Below are the code and all the weights of a small trained network. Each question names an input and a class and asks about switching units off, where a switched-off unit gives its printed mean instead of its output.

import numpy as np


def w(rows, s, z=0):
    codes = np.array(rows[::2]) - 128.0
    scale = np.full(codes.shape[1], s)
    scale[-1] = z or s
    return codes * scale


def f(y):
    return np.maximum(y, 0)


def log_softmax(a):
    a = a - a.max(-1, keepdims=True)
    return a - np.log(np.exp(a).sum(-1, keepdims=True))


def net(x, mask):
    res = np.array(x, float).reshape(1, 5) / 4 @ E
    y = f(res @ A[0][:, :-1].T + A[0][:, -1])
    res = res + np.where(mask, y, B[0][:, -1]) @ B[0][:, :-1]
    return log_softmax(res[-1] @ U[:, :-1].T + U[:, -1])


A, B = {}, {}
E = w([
[64,248,117,41,95,103],'x0',
[61,114,161,124,87,254],'x1',
[125,119,132,121,121,121],'x2',
[88,139,220,109,225,117],'x3',
[131,134,126,137,131,131],'x4',
],0.014)
A[0] = w([
[209,72,99,178,179,80,195],'N0',
[202,128,62,146,98,75,224],'N1',
[34,201,199,83,129,164,107],'N2',
[196,75,24,180,120,92,253],'N3',
[102,141,247,98,255,119,213],'N4',
[162,58,126,165,95,203,214],'N5',
[151,183,112,103,168,29,203],'N6',
[111,126,106,155,50,206,190],'N7',
[118,188,58,99,70,127,145],'N8',
[141,46,184,170,186,166,188],'N9',
],0.0087,0.005)
B[0] = w([
[114,46,96,151,205,67,222],'N0',
[78,114,45,127,124,69,210],'N1',
[1,81,79,150,175,130,225],'N2',
[95,83,43,173,133,99,232],'N3',
[114,142,188,205,215,76,253],'N4',
[119,49,140,168,83,197,216],'N5',
[159,216,142,125,70,3,218],'N6',
[162,108,116,94,82,226,215],'N7',
[122,196,88,14,118,172,200],'N8',
[179,45,204,130,172,168,218],'N9',
],0.0079,0.015)
U = w([
[18,78,58,162,159,110,252],'0',
[210,79,123,180,29,202,188],'1',
[254,102,162,150,207,74,103],'2',
[154,94,236,149,161,198,53],'3',
[180,201,58,74,51,91,157],'4',
[131,167,101,26,80,220,67],'5',
[126,231,194,137,128,52,9],'6',
],0.0077,0.0015)

Each question gives the input, the list of numbers given to net, and the class t.
The units are the neurons (one row each of A and B). Each row of codes is followed by its name. A weight is (code - 128) times the scale printed after its matrix; where a second scale follows, it is the last column's (A, B and U).
mask holds one flag per neuron, in row order. A switched-off neuron (its flag False) gives its mean, the last column of its row in B, instead of its output. The means were averaged over made-up inputs and are rounded, as every weight is.
A unit's drop is (log p(t) with every unit on - log p(t) with that unit switched off) / (log p(t) with every unit on - log p(t) with every unit switched off).
The circuit of an input: a set's keep is (log p(t) with only the set's units on - log p(t) with every unit switched off) / (log p(t) with every unit on - log p(t) with every unit switched off). Starting from all 10 units, units are removed one at a time, each time the one whose removal leaves the highest keep (on an exact tie, the one counted first), for as long as the keep stays at least 0.8.
units of the circuit, in order: the units of the circuit, biggest drop first
k most important neurons: the k neurons with the biggest drops, biggest first
drop when u is switched off: that unit's drop, to one decimal
input [6,1,5,-7,8], class 5: units of the circuit, in order	N8
input [0,4,-2,5,1], class 3: units of the circuit, in order	N3; N1
input [-8,8,-2,0,4], class 1: 4 most important neurons	N5; N4; N7; N2
input [-4,-1,-7,1,-7], class 2: 2 most important neurons	N2; N9
input [-5,-8,4,-4,0], class 0: 2 most important neurons	N3; N1
input [0,-1,-4,8,-3], class 2: 3 most important neurons	N4; N9; N8
input [-7,4,-2,-1,-6], class 1: 2 most important neurons	N4; N5
input [8,-1,1,3,5], class 6: 2 most important neurons	N6; N3
input [1,0,6,-6,0], class 4: 2 most important neurons	N2; N9
input [4,-8,0,1,-4], class 6: 2 most important neurons	N6; N7
input [-8,3,-2,2,2], class 3: 2 most important neurons	N9; N5
input [-4,1,-5,7,6], class 3: 2 most important neurons	N6; N9
input [8,-6,-5,-2,-1], class 4: 2 most important neurons	N4; N8
input [-4,2,5,-5,1], class 1: units of the circuit, in order	N2
input [5,-2,-7,8,-5], class 6: drop when N6 is switched off	0.2
input [5,-1,-1,4,0], class 6: drop when N4 is switched off	0.0
input [-6,8,-7,2,-2], class 3: drop when N9 is switched off	0.4
